Below is a small trained network, with its code and all its weights. Each question gives an input and a class and asks what happens when units are switched off, that is, made to give their printed mean instead of their output.

import numpy as np


def w(rows, s, z=0):
    codes = np.array(rows[::2]) - 128.0
    scale = np.full(codes.shape[1], s)
    scale[-1] = z or s
    return codes * scale


def f(y):
    return np.maximum(y, 0)


def log_softmax(a):
    a = a - a.max(-1, keepdims=True)
    return a - np.log(np.exp(a).sum(-1, keepdims=True))


def net(x, mask):
    res = np.array(x, float).reshape(1, 2) / 4 @ E
    y = f(res @ A[0][:, :-1].T + A[0][:, -1])
    res = res + np.where(mask, y, B[0][:, -1]) @ B[0][:, :-1]
    return log_softmax(res[-1] @ U[:, :-1].T + U[:, -1])


A, B = {}, {}
E = w([
[8,217,192,32,136,127,110,52],'x0',
[197,37,103,141,203,187,58,5],'x1',
],0.015)
A[0] = w([
[138,151,167,160,146,143,124,132,121],'neuron 1',
[144,92,135,157,167,139,77,81,125],'neuron 2',
[160,93,64,170,132,138,139,190,156],'neuron 3',
[123,107,143,87,78,98,166,155,62],'neuron 4',
[138,143,244,33,119,109,149,87,110],'neuron 5',
[155,98,142,138,133,140,99,65,203],'neuron 6',
[84,164,115,177,128,141,168,145,77],'neuron 7',
[159,76,141,109,156,114,90,108,87],'neuron 8',
[85,74,152,123,150,124,136,166,248],'neuron 9',
[126,210,85,131,57,137,158,148,68],'neuron 10',
[87,178,136,115,174,169,135,92,90],'neuron 11',
[108,157,153,117,89,96,113,55,182],'neuron 12',
[202,88,164,141,138,105,161,147,196],'neuron 13',
[149,134,90,140,168,151,77,75,78],'neuron 14',
[103,109,153,144,63,125,186,153,72],'neuron 15',
[145,156,120,109,131,140,177,137,223],'neuron 16',
[193,129,93,171,113,124,147,149,60],'neuron 17',
[147,146,118,89,138,162,141,168,255],'neuron 18',
[122,139,120,103,66,125,195,190,104],'neuron 19',
[87,150,121,92,44,124,89,61,171],'neuron 20',
],0.011,0.0089)
B[0] = w([
[93,98,132,133,96,108,139,128,128],'neuron 1',
[106,169,129,78,153,182,156,106,235],'neuron 2',
[146,109,80,124,134,220,84,166,254],'neuron 3',
[47,188,96,126,161,121,208,136,163],'neuron 4',
[73,213,106,140,119,143,58,183,216],'neuron 5',
[98,117,185,59,147,173,156,106,244],'neuron 6',
[104,158,138,138,186,111,191,111,160],'neuron 7',
[76,135,114,90,165,65,160,80,195],'neuron 8',
[205,65,220,23,67,202,108,99,192],'neuron 9',
[85,158,84,97,135,119,190,104,187],'neuron 10',
[127,158,23,148,150,188,98,189,188],'neuron 11',
[127,99,82,137,77,195,88,158,206],'neuron 12',
[176,124,71,84,120,197,33,135,232],'neuron 13',
[86,209,151,97,213,130,163,90,212],'neuron 14',
[55,170,101,82,173,121,154,120,174],'neuron 15',
[88,74,181,2,87,177,152,53,181],'neuron 16',
[103,194,50,171,201,140,104,174,203],'neuron 17',
[163,110,181,61,85,180,99,100,195],'neuron 18',
[69,155,158,76,188,131,151,100,211],'neuron 19',
[148,115,62,107,87,160,80,180,211],'neuron 20',
],0.0083,0.016)
U = w([
[109,161,26,127,145,157,59,247,56],'0',
[71,170,121,92,203,134,185,112,80],'1',
[151,110,191,63,56,167,82,133,255],'2',
[153,200,149,159,156,63,112,132,96],'3',
[96,116,196,211,143,139,158,171,99],'4',
[113,110,55,161,100,50,150,84,110],'5',
[105,112,149,146,136,67,132,129,91],'6',
[139,133,109,131,96,58,138,134,92],'7',
],0.011,0.0078)

Each question gives the input, the list of numbers given to net, and the class t.
The units are the neurons (one row each of A and B). Each row of codes is followed by its name. A weight is (code - 128) times the scale printed after its matrix; where a second scale follows, it is the last column's (A, B and U).
mask holds one flag per neuron, in row order. A switched-off neuron (its flag False) gives its mean, the last column of its row in B, instead of its output. The means were averaged over made-up inputs and are rounded, as every weight is.
A unit's drop is (log p(t) with every unit on - log p(t) with that unit switched off) / (log p(t) with every unit on - log p(t) with every unit switched off).
The circuit of an input: a set's keep is (log p(t) with only the set's units on - log p(t) with every unit switched off) / (log p(t) with every unit on - log p(t) with every unit switched off). Starting from the 12 units with the biggest drops (on a tie, the unit counted first), units are removed one at a time, each time the one whose removal leaves the highest keep (on an exact tie, the one counted first), for as long as the keep stays at least 0.8.
circuit, biggest first: the units of the circuit, biggest drop first
most important unit: the unit with the biggest drop
k most important neurons: the k neurons with the biggest drops, biggest first
drop of u: that unit's drop, to one decimal
input [2,3], class 2: circuit, biggest first -> neuron 17
input [-2,-4], class 1: circuit, biggest first -> neuron 19; neuron 20
input [3,-3], class 2: circuit, biggest first -> neuron 17; neuron 14
input [-3,3], class 2: 2 most important neurons -> neuron 11; neuron 5
input [-6,8], class 1: 2 most important neurons -> neuron 14; neuron 6
input [-4,-5], class 1: 2 most important neurons -> neuron 19; neuron 20
input [-3,0], class 2: circuit, biggest first -> neuron 11; neuron 5
input [3,0], class 2: 2 most important neurons -> neuron 17; neuron 3
input [-6,7], class 1: 3 most important neurons -> neuron 14; neuron 6; neuron 8
input [-1,-3], class 2: 2 most important neurons -> neuron 14; neuron 17
input [-2,3], class 2: drop of neuron 11 -> 0.1
input [7,4], class 0: drop of neuron 5 -> 0.0
input [-3,-3], class 2: drop of neuron 9 -> 0.1
input [1,-4], class 1: most important unit -> neuron 13
